Below are the code and all the weights of a small trained network. Each question names an input and a class and asks about switching units off, where a switched-off unit gives its printed mean instead of its output.

import numpy as np


def w(rows, s, z=0):
    codes = np.array(rows[::2]) - 128.0
    scale = np.full(codes.shape[1], s)
    scale[-1] = z or s
    return codes * scale


def f(y):
    return y / 2 * (1 + np.tanh(0.7978845608 * (y + 0.044715 * y**3)))


def log_softmax(a):
    a = a - a.max(-1, keepdims=True)
    return a - np.log(np.exp(a).sum(-1, keepdims=True))


def net(x, mask):
    res = np.array(x, float).reshape(1, 5) / 4 @ E
    y = f(res @ A[0][:, :-1].T + A[0][:, -1])
    res = res + np.where(mask, y, B[0][:, -1]) @ B[0][:, :-1]
    return log_softmax(res[-1] @ U[:, :-1].T + U[:, -1])


A, B = {}, {}
E = w([
[121,184,70,81,174,45,46,187],'x0',
[67,1,225,205,142,65,76,156],'x1',
[137,177,210,88,200,182,107,118],'x2',
[108,132,174,162,145,199,191,235],'x3',
[73,190,160,194,6,141,122,182],'x4',
],0.0093)
A[0] = w([
[74,69,177,154,106,134,114,111,49],'neuron 0',
[113,93,130,178,103,92,153,137,10],'neuron 1',
[122,191,122,149,59,170,173,142,232],'neuron 2',
[102,114,128,98,123,125,130,196,93],'neuron 3',
[125,69,150,169,102,128,139,104,107],'neuron 4',
[113,158,112,115,105,97,74,47,81],'neuron 5',
[99,145,204,169,109,162,152,155,74],'neuron 6',
[139,142,75,145,82,108,156,147,31],'neuron 7',
[134,167,67,134,106,98,123,136,251],'neuron 8',
[30,49,184,193,127,60,58,135,168],'neuron 9',
[147,166,155,147,147,161,160,121,148],'neuron 10',
[106,86,110,144,113,69,60,102,201],'neuron 11',
[82,147,248,199,84,165,157,158,162],'neuron 12',
[144,126,187,122,233,138,90,145,132],'neuron 13',
[165,98,153,109,180,128,141,94,162],'neuron 14',
[153,85,135,111,145,148,160,18,197],'neuron 15',
[134,102,141,171,131,163,205,210,207],'neuron 16',
[164,162,123,161,29,136,183,84,14],'neuron 17',
[140,151,185,153,127,188,119,145,143],'neuron 18',
[136,81,205,122,115,65,131,99,183],'neuron 19',
[123,196,147,90,135,180,127,129,141],'neuron 20',
[175,82,124,130,119,145,130,20,97],'neuron 21',
],0.013,0.003)
B[0] = w([
[172,164,157,197,94,105,131,146,185],'neuron 0',
[166,166,151,120,169,100,102,79,162],'neuron 1',
[90,99,96,121,106,95,96,132,204],'neuron 2',
[162,137,131,161,106,113,147,120,151],'neuron 3',
[162,176,100,159,133,84,131,120,171],'neuron 4',
[157,169,103,121,142,115,75,141,172],'neuron 5',
[84,109,109,117,106,96,138,140,190],'neuron 6',
[103,106,147,126,60,99,140,167,158],'neuron 7',
[134,146,160,185,89,83,103,109,177],'neuron 8',
[166,151,152,159,163,115,133,194,255],'neuron 9',
[128,117,96,94,153,139,104,114,157],'neuron 10',
[135,188,111,107,170,148,144,136,187],'neuron 11',
[88,59,113,135,4,57,135,177,235],'neuron 12',
[125,55,187,90,144,155,175,183,191],'neuron 13',
[162,102,152,99,101,159,170,106,175],'neuron 14',
[208,135,115,155,81,180,187,104,195],'neuron 15',
[134,158,91,140,127,115,94,121,200],'neuron 16',
[85,84,142,117,83,98,124,178,185],'neuron 17',
[77,102,111,81,116,132,90,134,171],'neuron 18',
[173,143,115,157,145,153,145,140,186],'neuron 19',
[114,177,103,68,188,134,91,112,174],'neuron 20',
[199,135,90,171,83,126,170,130,183],'neuron 21',
],0.012,0.02)
U = w([
[170,70,140,175,55,132,150,191,210],'0',
[174,249,97,139,179,112,36,150,97],'1',
[140,66,177,58,250,250,127,171,92],'2',
[18,35,115,82,57,121,71,160,127],'3',
[197,113,96,91,86,211,174,4,195],'4',
[104,98,255,145,88,118,110,75,3],'5',
],0.0088,0.0037)

Each question gives the input, the list of numbers given to net, and the class t.
The units are the neurons (one row each of A and B). Each row of codes is followed by its name. A weight is (code - 128) times the scale printed after its matrix; where a second scale follows, it is the last column's (A, B and U).
mask holds one flag per neuron, in row order. A switched-off neuron (its flag False) gives its mean, the last column of its row in B, instead of its output. The means were averaged over made-up inputs and are rounded, as every weight is.
A unit's drop is (log p(t) with every unit on - log p(t) with that unit switched off) / (log p(t) with every unit on - log p(t) with every unit switched off).
The circuit of an input: a set's keep is (log p(t) with only the set's units on - log p(t) with every unit switched off) / (log p(t) with every unit on - log p(t) with every unit switched off). Starting from the 12 units with the biggest drops (on a tie, the unit counted first), units are removed one at a time, each time the one whose removal leaves the highest keep (on an exact tie, the one counted first), for as long as the keep stays at least 0.8.
circuit, biggest first: the units of the circuit, biggest drop first
unit that matters most: the unit with the biggest drop
top k neurons: the k neurons with the biggest drops, biggest first
drop when u is switched off: that unit's drop, to one decimal
input [-1,8,3,-6,6], class 1: unit that matters most : neuron 11
input [-3,2,-2,-7,-2], class 4: circuit, biggest first : neuron 15; neuron 12
input [0,7,-7,-6,8], class 1: circuit, biggest first : neuron 11; neuron 1
input [1,-8,-6,-2,-6], class 4: top 2 neurons : neuron 12; neuron 9
input [0,-2,-6,-7,-3], class 4: circuit, biggest first : neuron 9; neuron 12
input [2,-2,-7,-8,2], class 1: top 2 neurons : neuron 12; neuron 5
input [-3,5,-3,-6,-6], class 4: top 2 neurons : neuron 15; neuron 12
input [-7,-7,-6,-3,-6], class 4: top 2 neurons : neuron 12; neuron 15
input [3,-1,-3,1,-3], class 1: top 2 neurons : neuron 12; neuron 13
input [5,-6,5,7,2], class 1: top 3 neurons : neuron 12; neuron 20; neuron 17
input [0,-6,5,0,-4], class 4: top 2 neurons : neuron 9; neuron 15
input [3,4,-5,8,-5], class 1: top 2 neurons : neuron 12; neuron 16
input [5,0,7,-3,1], class 2: top 2 neurons : neuron 13; neuron 12
input [-6,-8,-8,-8,-8], class 4: circuit, biggest first : neuron 15
input [5,3,4,-1,2], class 2: drop when neuron 12 is switched off : 0.2
input [8,5,0,1,-2], class 2: drop when neuron 12 is switched off : 0.1
input [7,4,8,-5,2], class 2: drop when neuron 3 is switched off : 0.0
